In the rows, 128 means zero.
Each row is followed by its group and then its class within the group.
[135 182 120 110 125 122 137 129 142 131  87 105  88 125 138 125 152 126
 135 131 146 121 128  91 125 141 122 165 125 105 105 134 110 129 105 129
 158 116 131 131 132 132 123 128 123 121  33] -> S:D
[129  86 138 125 108 129 154 146 122 127  83 126 167  74 117 120 171 127
 127  65 147 147 134 106 137 119 128 108 134 109 118 103 123 133 124 123
 130 136 119 146 116 134 130 117 136 121 162] -> S:W
[136 151 121 128 126 124 148 138 107 120  84 189 182  71 125 127 140 150
 101 120 149 124 128 119 110 134 136 135 133 127 129 110 107 131 144 125
 141 116 128 139 106 149 128 118 133 125  71] -> S:D
[ 35 146 134 101 116 137 127 132 139 128 125 140 152  90 180 125 142 140
 140 126 147 110 131  94 129 133 138 113 123 109 131  95  91 136 133 118
 134 135 121 131 115  94 129 106 136 102  93] -> S:W
[126 152 118 124 134 125 145 125 134 125 126 152 106 139 129 135 155 135
 124 130 144 139 134 120 129 122 133 156 133 128 119 141 118 135 116 135
 153 125 109 134 111 136 132 122 141 121  45] -> S:C
[128 155 115 123 130 116 137 153 132 116  72 144 146 141 124 151 162 159
 122 115 144 133 137 123 126 135 127 156 127 111 133 111 116 131 134 129
 166 127 109 144 107 152 146 126 123 121  37] -> N:V
[153 178 126 132 124 144 129 133 138 141 113 120 141  99 124 110 144 139
 123 123 151 126 121 108 138 146 142 130 141 119 117 113 116 124 132 137
 149 124 124 128 123 143 132 132 127 116  91] -> S:D
[111 155 120 114 160 133 156 149 140 144 126 133 147 133 125 127 151 135
 142 129 142 134 125  95 125 138 130 136 132 114 117  93 120 137 137 139
 154 135 109 129 120 137 123 140 119 120  85] -> S:W
[125 234 119 143 115 127 135 142 148 140  89 185 102 176 137 131 147 127
 148 114 167 129 112 106 129  80 127 188 122 118 122 109 124 135 127 132
 154 116  95 140 102 143 126 127 123 112   4] -> N:L
[107 107 123 110 117 122 142 142 141 142  95 126 192  77 130 110 150 147
 107 127 163 130 150 117 129 114 132 110 120 125 122  83  84 133 166 138
 153 146 133 136 124 132 131 121 129 113  82] -> S:W
[125 185 118 126 137 114 146 122 142 118  93 206 150  58 120 135 148 141
 105 118 159 123 141 116 132 130 145 134 121 117 121 102 114 135 130 130
 139 111 107 135  96 122 147 128 136 121  59] -> S:C
[128 177 132 119 135 125 135 117 135 116  86 137 142  88 143 130 148 112
 127 128 139 131 129 101 117 129 126 148 126 121 128 121 116 149 126 109
 149 122 130 130 112 141 119 138 120 131  66] -> S:D
[138 162 125 108 128 131 137 125 153 128  62 157 122 117 127 138 147 139
 115 129 164 132 144 110 130 131 117 179 137 129 117 123 110 139 149 123
 141 111 128 142  99 128 131 122 142 146  18] -> S:D
[132 189 138 119 118 133 119 126 132 136 109 108 149 136 141 124 134 135
 154 132 147 122 125  77 127 118 136 119 125 116 129 114 125 143 134 132
 132 141 134 136 129 135 124 134 127 122  67] -> S:D
[121 143 114 130 133 144 134 138 154 129  74 154  99 165 136 139 160 135
 147 126 134 138 134 101 124 132 120 186 127 113 125 116 111 126 125 123
 148 110 107 129  93 126 133 134 122 115   4] -> N:V
[122 131 112 122 126 126 156 141 126 115  90 161 142  80 151 135 153 155
 124 136 146 125 134 103 133 126 129 138 134  89 114  77 119 135 135 135
 123 132 114 123 105 128 116 124 128 111  94] -> N:V
[127 205 113 112 134 127 129 126 129 134  94 154 108 117 144 130 143 140
 123 118 142 132 119 102 120 138 136 152 128  86 115 119 124 123 117 133
 153 123 115 122 107 132 145 130 135 132  13] -> S:C
[117 175 109 124 136 133 130 129 145 129 113 172 134 118 132 126 143 149
 108 124 135 135 140 126 125 130 157 148 143 111 133 127 115 140 134 115
 147 117 123 122 128 125 132 129 133 135  45] -> S:C
[133 121 127 124 131 129 132 132 129 131  91 115 128 154 129 159 141 148
 133 152 133 133 121 142 130 123 157 140 123  93 128 113 132 127 133 132
 145 111 116 126 161 141 124 139 120 116  58] -> N:L
[127 192 126 130 131 132 127 134 130 136 102 168 126 154 131 142 130 115
 133 135 130 136 138 123 140 135 131 159 131 113 114 124 117 121 131 135
 103 127  91 123 107 142 126 129 131 115   4] -> N:P
[124 190 117 130 135 150  99 123 131 135 115 164 121 130 135 122 143 126
 125 125 130 128 120  89 125 143 133 136 121 143 123 126 127 132 133 125
 128 117 132 130 117 128 124 123 138 118  78] -> S:C
[115 146 118 127 118 136 136 134 127 126 131 151 136 114 131 131 143 138
 120 110 119 127 136 126 115 142 158 133  92 103 120  99 124 125 143 128
 132 124 145 125 132 129 125 137 129 111  80] -> S:C
[116 163 134 130 127 127 132 142 140 138 123 179 157 101 129  76 136 131
 132 146 149 134 132  89 122 129 152 114 122 114 129 119 130 126 139 133
 123 144 131 138 110 128 113 123 122 110  80] -> S:C
[116 171 103 121 113 124 137 133 142 148 122 177 188  86 134 120 137 128
 134 140 146 134 121 114 129 135 141 109 129  90 142 107 132 119 145 131
 140 146 107 141 125 132 120  96 108 131  75] -> S:W
[120 179 132 128 124 131 134 142 121 133  96 190 130 111 129 134 148 119
 136 121 145 131 116  83 143 144 135 146 136 138 114  88 142 126 121 126
 127 125 118 137 153 116 136 120 119 125 126] -> S:W
[120 107 123 150 131 131 151 134 140 122  86 136 151 115 116 144 132 146
 115 121 104 137 119 143 148 119 123 151 127 116 149 104 120 131 128 125
 104 126 129 118 111 127 141 121 121 104  77] -> N:P
[129 129 132 126 111  94 143 135 123 128  78 173 139  95 126 134 156 144
 132 129 144 125 128 117 138 130 123 134 136 126 137  98 106 128 129 119
 134 122  97 110  82 131 123 121 132 124 127] -> N:L
[125 167 130 113 131 126 146 131 131 120 102 175 162  59 114 123 121 148
 121 133 153 127 131  98 129 124 143 142 127 140 113 106 115 125 146 115
 140 130 137 135 110 123 128 120 145 126 144] -> S:D
[126  70 120 124 119 122 164 133 134  99  85 135 194  74 114 117 152 140
 140 127 146 138 142 105 135 127 135 107 124  73 117  92 109 123 142 113
 144 133 116 143 118 136 132  96 128 111  85] -> S:W
[ 98 126 131 132 130 129 131 141 124 137 107 161 166  82 128 139 142 141
 143 125 145 107 124 114 120 129 125 101 128 130 132  91 113 136 131 142
 145 119 107 123  98 127 131 117 112 121  97] -> N:V
[127 157 127 102 132 129 165 127 135 166 118 145 141 111 140 128 145 143
  69 124 128 133 135 107 137 117 169 123 136 111 133 107 122 133 138 140
 141 143 154 110 130 134 131 138 116 108  75] -> S:W
[122 219 124 115 150 118 107 126 141 131 113 161 129 127 114 125 160 149
 127 128 131 133 138 126 127 138 135 173 134 119 133 125 118 121 131 116
 135 126 122 190 108 133 119 130 124 125  44] -> S:D
[110 180 133 121 135 145 121 130 121 137 147 204 174  70 147 116 135 143
 120 118 145 126 128  98 126 128 149 102 121 130 134 103 121 133 139 135
 134 141 118 135 129 139 134 124  99 107  97] -> S:C
